Here is a tiny trained network, its code and every weight. The questions are about switching its units off for an input and a target symbol, where a switched-off unit gives its printed mean instead of its output.

import numpy as np


def w(rows, s, z=0):
    codes = np.array(rows[::2]) - 128.0
    scale = np.full(codes.shape[1], s)
    scale[-1] = z or s
    return codes * scale


def norm(h):
    return h / np.sqrt((h * h).mean(-1, keepdims=True) + 1e-5)


def f(y):
    return y / 2 * (1 + np.tanh(0.7978845608 * (y + 0.044715 * y**3)))


def softmax(a):
    e = np.exp(a - a.max(-1, keepdims=True))
    return e / e.sum(-1, keepdims=True)


def log_softmax(a):
    a = a - a.max(-1, keepdims=True)
    return a - np.log(np.exp(a).sum(-1, keepdims=True))


def net(x, mask):
    ids = ['ΛΞΠΨαεζηθμσφω'.index(c) for c in x.split()]
    T = len(ids)
    res = E[ids] + P[:T]
    q, k, v = (norm(res) @ M[0].T for M in (Q, K, V))
    z = softmax(np.where(np.tri(T) > 0, q @ k.T / 2**0.5, -1e9)) @ v
    res = res + np.where(mask[0], z, O[0][:, -1]) @ O[0][:, :-1]
    y = f(norm(res) @ A[0][:, :-1].T + A[0][:, -1])
    res = res + np.where(mask[1:17], y, B[0][:, -1]) @ B[0][:, :-1]
    return log_softmax(norm(res)[-1] @ U[:, :-1].T + U[:, -1])


Q, K, V, O, A, B = {}, {}, {}, {}, {}, {}
E = w([
[86,144,129,166,152],'Λ',
[127,94,102,169,177],'Ξ',
[85,160,115,110,142],'Π',
[81,146,121,134,144],'Ψ',
[110,177,114,91,136],'α',
[105,136,115,81,127],'ε',
[98,122,160,125,100],'ζ',
[136,197,124,88,118],'η',
[87,103,119,114,140],'θ',
[119,115,152,126,70],'μ',
[113,145,121,156,87],'σ',
[250,120,141,103,92],'φ',
[120,135,174,141,130],'ω',
],0.018)
P = w([
[133,1,96,90,149],'0',
[113,30,103,90,152],'1',
[103,60,108,86,153],'2',
[98,84,114,91,150],'3',
[89,108,124,90,147],'4',
[93,133,134,86,136],'5',
[95,155,143,90,130],'6',
[92,151,147,87,133],'7',
],0.005)
Q[0] = w([
[248,72,50,190,106],'head 1',
[24,175,126,102,87],'head 1',
],0.015)
K[0] = w([
[193,68,13,114,199],'head 1',
[91,188,208,154,2],'head 1',
],0.0094)
V[0] = w([
[102,103,80,148,13],'head 1',
[129,77,254,77,150],'head 1',
],0.0069)
O[0] = w([
[102,191,78,144,12,213],'head 1',
[138,141,253,98,134,254],'head 1',
],0.0075,0.0036)
A[0] = w([
[107,131,15,158,110,3],'neuron 1',
[126,190,144,163,120,102],'neuron 2',
[183,175,153,90,108,166],'neuron 3',
[97,136,170,136,60,124],'neuron 4',
[112,177,39,154,36,74],'neuron 5',
[134,177,151,174,67,116],'neuron 6',
[79,158,110,132,146,106],'neuron 7',
[144,105,136,161,112,236],'neuron 8',
[146,154,151,101,190,58],'neuron 9',
[138,117,111,66,129,65],'neuron 10',
[150,131,206,120,155,106],'neuron 11',
[151,144,4,180,73,11],'neuron 12',
[217,106,155,142,84,75],'neuron 13',
[109,130,146,73,83,101],'neuron 14',
[71,105,131,166,131,125],'neuron 15',
[186,161,50,109,159,44],'neuron 16',
],0.012,0.0037)
B[0] = w([
[143,195,254,51,99,181],'neuron 1',
[132,71,61,97,140,164],'neuron 2',
[78,79,154,197,133,228],'neuron 3',
[125,237,51,124,182,252],'neuron 4',
[200,92,145,192,76,245],'neuron 5',
[108,138,98,102,125,205],'neuron 6',
[193,77,135,100,70,203],'neuron 7',
[101,170,46,126,161,153],'neuron 8',
[199,95,159,151,143,161],'neuron 9',
[176,143,86,143,116,152],'neuron 10',
[152,39,199,77,180,213],'neuron 11',
[206,198,234,13,120,177],'neuron 12',
[149,60,66,140,65,141],'neuron 13',
[126,159,103,185,155,244],'neuron 14',
[144,181,167,181,93,194],'neuron 15',
[164,192,178,147,141,137],'neuron 16',
],0.0074,0.0043)
U = w([
[84,100,166,246,109,126],'Λ',
[147,95,64,175,236,128],'Ξ',
[98,93,115,2,80,95],'Π',
[59,88,182,112,30,81],'Ψ',
[231,163,76,60,213,112],'α',
[120,100,11,43,164,154],'ε',
[62,214,130,87,200,94],'ζ',
[218,179,151,217,178,52],'η',
[45,40,89,96,107,152],'θ',
[120,176,18,185,78,128],'μ',
[212,177,178,92,47,143],'σ',
[179,46,99,136,91,253],'φ',
[159,80,240,95,186,153],'ω',
],0.0097,0.0038)

Each question gives the input, a string of symbols that net reads in full, and the target symbol t.
The units are the heads (2 rows each of Q, K, V and O) and the neurons (one row each of A and B). Each row of codes is followed by its name. A weight is (code - 128) times the scale printed after its matrix; where a second scale follows, it is the last column's (O, A, B and U).
mask holds one flag per unit, heads first, then neurons. A switched-off unit (its flag False) gives its mean, the last column of its rows in O or B, instead of its output. The means were averaged over made-up inputs and are rounded, as every weight is.
A unit's drop is (log p(t) with every unit on - log p(t) with that unit switched off) / (log p(t) with every unit on - log p(t) with every unit switched off).
The circuit of an input: a set's keep is (log p(t) with only the set's units on - log p(t) with every unit switched off) / (log p(t) with every unit on - log p(t) with every unit switched off). Starting from the 12 units with the biggest drops (on a tie, the unit counted first), units are removed one at a time, each time the one whose removal leaves the highest keep (on an exact tie, the one counted first), for as long as the keep stays at least 0.8.
circuit, biggest first: the units of the circuit, biggest drop first
k most important neurons: the k neurons with the biggest drops, biggest first
drop of u: that unit's drop, to one decimal
input σ η ω Λ Ψ α θ, target ω: circuit, biggest first : [head 1]
input Λ η θ Λ φ Π η θ, target θ: circuit, biggest first : [head 1; neuron 4; neuron 11]
input ε σ α η Λ Π, target σ: circuit, biggest first : [head 1; neuron 5; neuron 12]
input α Ψ σ Ψ, target σ: circuit, biggest first : [head 1; neuron 12]
input ε α Π, target Π: 4 most important neurons : [neuron 4; neuron 7; neuron 5; neuron 3]
input φ μ η Π σ φ θ, target σ: circuit, biggest first : [head 1; neuron 12]
input Λ σ α, target σ: 2 most important neurons : [neuron 5; neuron 12]
input θ φ φ Π α Ψ θ, target θ: 4 most important neurons : [neuron 4; neuron 12; neuron 5; neuron 1]
input Ξ θ ε Λ α ε, target ε: circuit, biggest first : [head 1; neuron 1]
input Π Ψ θ Ψ, target Ψ: 2 most important neurons : [neuron 4; neuron 7]
input α ζ Λ, target ζ: circuit, biggest first : [head 1; neuron 4; neuron 5]
input ζ θ α Λ η, target ζ: 3 most important neurons : [neuron 3; neuron 5; neuron 15]
input Λ ζ θ φ, target φ: 2 most important neurons : [neuron 13; neuron 3]
input Ψ Ψ α η ζ, target ζ: circuit, biggest first : [neuron 4]
input θ φ ω σ Ψ α Ψ, target σ: 2 most important neurons : [neuron 5; neuron 12]
input φ Λ Ξ Λ θ α, target α: drop of neuron 16 : 0.3
input ζ Λ ω Π, target ω: drop of neuron 15 : 0.0
input Λ ζ Λ ζ φ η Λ, target ζ: drop of neuron 5 : 0.1
